Below is a small trained network, with its code and all its weights. Each question gives an input and a class and asks what happens when units are switched off, that is, made to give their printed mean instead of their output.

import numpy as np


def w(rows, s, z=0):
    codes = np.array(rows[::2]) - 128.0
    scale = np.full(codes.shape[1], s)
    scale[-1] = z or s
    return codes * scale


def f(y):
    return np.maximum(y, 0)


def log_softmax(a):
    a = a - a.max(-1, keepdims=True)
    return a - np.log(np.exp(a).sum(-1, keepdims=True))


def net(x, mask):
    res = np.array(x, float).reshape(1, 6) / 4 @ E
    y = f(res @ A[0][:, :-1].T + A[0][:, -1])
    res = res + np.where(mask, y, B[0][:, -1]) @ B[0][:, :-1]
    return log_softmax(res[-1] @ U[:, :-1].T + U[:, -1])


A, B = {}, {}
E = w([
[115,94,36,84,113,109],'x0',
[128,167,83,255,175,132],'x1',
[186,168,85,158,152,99],'x2',
[121,34,114,141,152,80],'x3',
[164,130,99,185,31,205],'x4',
[216,62,121,63,206,197],'x5',
],0.0081)
A[0] = w([
[41,147,229,123,89,129,204],'n0',
[128,128,119,177,189,57,119],'n1',
[129,81,118,201,219,69,195],'n2',
[156,5,115,167,146,225,174],'n3',
[84,161,116,197,179,58,172],'n4',
[129,223,139,180,79,190,194],'n5',
[51,80,207,27,106,122,232],'n6',
[48,206,131,152,54,109,151],'n7',
[58,80,84,57,83,109,117],'n8',
[168,109,97,136,178,78,229],'n9',
[216,64,140,111,192,168,196],'n10',
[129,205,75,142,60,133,217],'n11',
[200,78,97,32,149,152,238],'n12',
[124,149,122,104,184,114,193],'n13',
[39,106,102,46,94,110,206],'n14',
[234,129,164,92,186,189,127],'n15',
[146,133,103,238,83,197,207],'n16',
[152,205,91,252,59,182,214],'n17',
[97,106,131,102,178,38,251],'n18',
[2,130,235,126,116,102,218],'n19',
[129,82,132,116,217,83,250],'n20',
],0.0076,0.003)
B[0] = w([
[127,120,187,163,51,97,216],'n0',
[74,197,144,138,177,75,192],'n1',
[72,203,150,124,190,106,228],'n2',
[67,93,186,121,183,192,218],'n3',
[97,207,95,152,134,36,219],'n4',
[168,108,63,203,90,119,219],'n5',
[126,85,159,81,68,120,231],'n6',
[192,160,125,162,72,80,225],'n7',
[86,52,70,82,114,92,188],'n8',
[107,143,118,109,194,149,200],'n9',
[148,166,170,79,198,165,230],'n10',
[169,119,86,183,117,101,202],'n11',
[176,89,120,19,185,200,236],'n12',
[139,147,131,92,137,115,175],'n13',
[125,64,102,101,89,88,205],'n14',
[188,165,185,121,150,169,210],'n15',
[108,103,121,218,162,171,223],'n16',
[140,97,58,254,166,143,254],'n17',
[96,135,117,72,113,93,224],'n18',
[101,136,181,137,70,97,236],'n19',
[120,162,135,53,153,104,227],'n20',
],0.0085,0.0083)
U = w([
[114,28,39,22,145,135,7],'0',
[82,73,109,200,184,209,254],'1',
[255,173,199,50,194,227,73],'2',
[230,159,3,217,104,95,179],'3',
[110,121,213,92,3,83,175],'4',
[37,237,118,101,199,58,20],'5',
],0.0072,0.00085)

Each question gives the input, the list of numbers given to net, and the class t.
The units are the neurons (one row each of A and B). Each row of codes is followed by its name. A weight is (code - 128) times the scale printed after its matrix; where a second scale follows, it is the last column's (A, B and U).
mask holds one flag per neuron, in row order. A switched-off neuron (its flag False) gives its mean, the last column of its row in B, instead of its output. The means were averaged over made-up inputs and are rounded, as every weight is.
A unit's drop is (log p(t) with every unit on - log p(t) with that unit switched off) / (log p(t) with every unit on - log p(t) with every unit switched off).
The circuit of an input: a set's keep is (log p(t) with only the set's units on - log p(t) with every unit switched off) / (log p(t) with every unit on - log p(t) with every unit switched off). Starting from the 12 units with the biggest drops (on a tie, the unit counted first), units are removed one at a time, each time the one whose removal leaves the highest keep (on an exact tie, the one counted first), for as long as the keep stays at least 0.8.
circuit, biggest first: the units of the circuit, biggest drop first
unit that matters most: the unit with the biggest drop
k most important neurons: the k neurons with the biggest drops, biggest first
drop when u is switched off: that unit's drop, to one decimal
input [-4,-8,8,-8,6,2], class 3: circuit, biggest first : [n5]
input [8,0,0,-1,7,5], class 2: circuit, biggest first : [n12 n10]
input [-4,-2,-8,-5,4,2], class 4: circuit, biggest first : [n0 n6]
input [-5,2,5,1,8,6], class 1: circuit, biggest first : [n16 n3]
input [-2,0,-5,1,-7,2], class 4: circuit, biggest first : [n6 n19]
input [7,-5,6,5,-3,7], class 2: 3 most important neurons : [n10 n15 n12]
input [3,5,4,0,7,7], class 1: 2 most important neurons : [n17 n16]
input [-8,-2,-8,-8,-5,4], class 4: 3 most important neurons : [n0 n19 n6]
input [7,-1,1,4,-1,8], class 2: 2 most important neurons : [n10 n15]
input [-7,-5,-7,-4,2,3], class 4: 2 most important neurons : [n0 n6]
input [1,2,2,-4,-1,3], class 2: drop when n4 is switched off : 0.1
input [6,4,-6,6,1,8], class 2: drop when n10 is switched off : 0.2
input [-5,5,0,8,3,6], class 2: drop when n10 is switched off : 0.2
input [-6,7,4,7,2,2], class 5: unit that matters most : n2
input [8,-7,6,-1,-7,-5], class 0: drop when n8 is switched off : 0.1
